Below is a small trained network, with its code and all its weights. Each question gives an input and a class and asks what happens when units are switched off, that is, made to give their printed mean instead of their output.

import numpy as np


def w(rows, s, z=0):
    codes = np.array(rows[::2]) - 128.0
    scale = np.full(codes.shape[1], s)
    scale[-1] = z or s
    return codes * scale


def f(y):
    return np.maximum(y, 0)


def log_softmax(a):
    a = a - a.max(-1, keepdims=True)
    return a - np.log(np.exp(a).sum(-1, keepdims=True))


def net(x, mask):
    res = np.array(x, float).reshape(1, 8) / 4 @ E
    y = f(res @ A[0][:, :-1].T + A[0][:, -1])
    res = res + np.where(mask, y, B[0][:, -1]) @ B[0][:, :-1]
    return log_softmax(res[-1] @ U[:, :-1].T + U[:, -1])


A, B = {}, {}
E = w([
[150,123,136,105,130,138,113,154,146,132,115],'x0',
[111,120,123,139,147,121,138,121,110,161,130],'x1',
[142,127,137,127,129,140,138,140,137,143,139],'x2',
[12,214,236,233,31,217,206,125,218,239,33],'x3',
[175,59,199,156,50,236,36,8,16,219,149],'x4',
[202,131,224,212,241,54,41,2,217,70,81],'x5',
[148,60,191,200,95,78,153,210,42,34,24],'x6',
[110,130,121,102,133,129,137,98,110,118,101],'x7',
],0.0048)
A[0] = w([
[239,28,28,30,180,53,78,145,36,69,253,14],'n0',
[94,228,79,69,203,28,214,218,196,57,132,77],'n1',
[70,83,58,34,48,183,178,199,47,148,183,53],'n2',
[139,185,99,102,178,112,86,41,193,178,216,170],'n3',
[182,33,211,225,96,57,160,220,17,25,35,113],'n4',
[99,112,46,80,49,161,167,205,79,145,130,37],'n5',
[64,104,58,45,50,192,185,213,31,151,188,48],'n6',
[198,56,178,101,56,228,51,35,7,189,163,116],'n7',
[222,44,42,51,169,55,97,124,62,76,199,4],'n8',
],0.0046,0.0029)
B[0] = w([
[75,99,77,214,25,241,248,41,221,241,17,254],'n0',
[6,31,48,209,210,205,28,190,95,52,220,252],'n1',
[214,42,232,86,121,57,89,37,52,78,92,217],'n2',
[233,187,216,27,173,11,169,103,50,177,147,210],'n3',
[211,246,166,15,210,126,225,195,59,255,194,244],'n4',
[173,18,190,141,116,44,103,54,120,59,123,194],'n5',
[247,14,248,101,105,65,100,39,76,67,114,224],'n6',
[44,139,24,242,223,244,30,242,56,72,203,229],'n7',
[129,89,110,162,15,191,208,65,226,227,24,221],'n8',
],0.0043,0.0062)
U = w([
[61,147,144,215,20,213,207,103,215,215,24,77],'0',
[205,70,221,156,205,40,30,56,116,38,120,177],'1',
[47,89,10,237,237,214,19,220,61,40,220,14],'2',
[210,253,111,26,185,128,180,172,57,202,175,254],'3',
],0.0044,0.0012)

Each question gives the input, the list of numbers given to net, and the class t.
The units are the neurons (one row each of A and B). Each row of codes is followed by its name. A weight is (code - 128) times the scale printed after its matrix; where a second scale follows, it is the last column's (A, B and U).
mask holds one flag per neuron, in row order. A switched-off neuron (its flag False) gives its mean, the last column of its row in B, instead of its output. The means were averaged over made-up inputs and are rounded, as every weight is.
A unit's drop is (log p(t) with every unit on - log p(t) with that unit switched off) / (log p(t) with every unit on - log p(t) with every unit switched off).
The circuit of an input: a set's keep is (log p(t) with only the set's units on - log p(t) with every unit switched off) / (log p(t) with every unit on - log p(t) with every unit switched off). Starting from all 9 units, units are removed one at a time, each time the one whose removal leaves the highest keep (on an exact tie, the one counted first), for as long as the keep stays at least 0.8.
units of the circuit, in order: the units of the circuit, biggest drop first
most important unit: the unit with the biggest drop
top k neurons: the k neurons with the biggest drops, biggest first
drop when u is switched off: that unit's drop, to one decimal
input [-8,7,-4,3,5,-2,-4,2], class 2: top 4 neurons -> n7, n0, n4, n8
input [7,-5,-4,-3,2,-8,7,7], class 1: most important unit -> n6
input [6,-3,-3,-6,1,-1,-4,8], class 0: top 2 neurons -> n0, n8
input [6,4,3,-5,8,0,-8,-1], class 2: top 2 neurons -> n7, n4
input [-5,-2,0,-6,-6,-1,5,0], class 0: top 3 neurons -> n0, n8, n7
input [4,1,8,4,-6,-3,3,1], class 2: top 2 neurons -> n1, n0
input [-8,-4,-1,4,-7,2,-1,-8], class 2: top 2 neurons -> n1, n0
input [7,-3,-2,-1,-4,-8,-7,1], class 1: units of the circuit, in order -> n6, n2, n5
input [3,0,2,3,-4,1,1,-1], class 2: top 2 neurons -> n0, n8
input [-5,1,-3,5,6,4,-7,-3], class 3: top 3 neurons -> n3, n1, n0
input [1,-7,2,-8,1,4,2,6], class 0: top 2 neurons -> n0, n8
input [5,-2,-6,4,-6,-1,8,7], class 3: top 2 neurons -> n4, n7
input [0,0,-1,-2,7,-7,-7,8], class 1: units of the circuit, in order -> n6, n2
input [0,0,1,-4,-8,6,-5,-3], class 2: most important unit -> n1
input [-4,-5,-6,1,6,1,-5,-2], class 2: drop when n3 is switched off -> -0.1
input [-3,4,7,-7,1,-6,3,-7], class 0: drop when n1 is switched off -> 0.0
input [0,-7,-4,-3,-1,-6,6,-8], class 1: drop when n2 is switched off -> 0.5
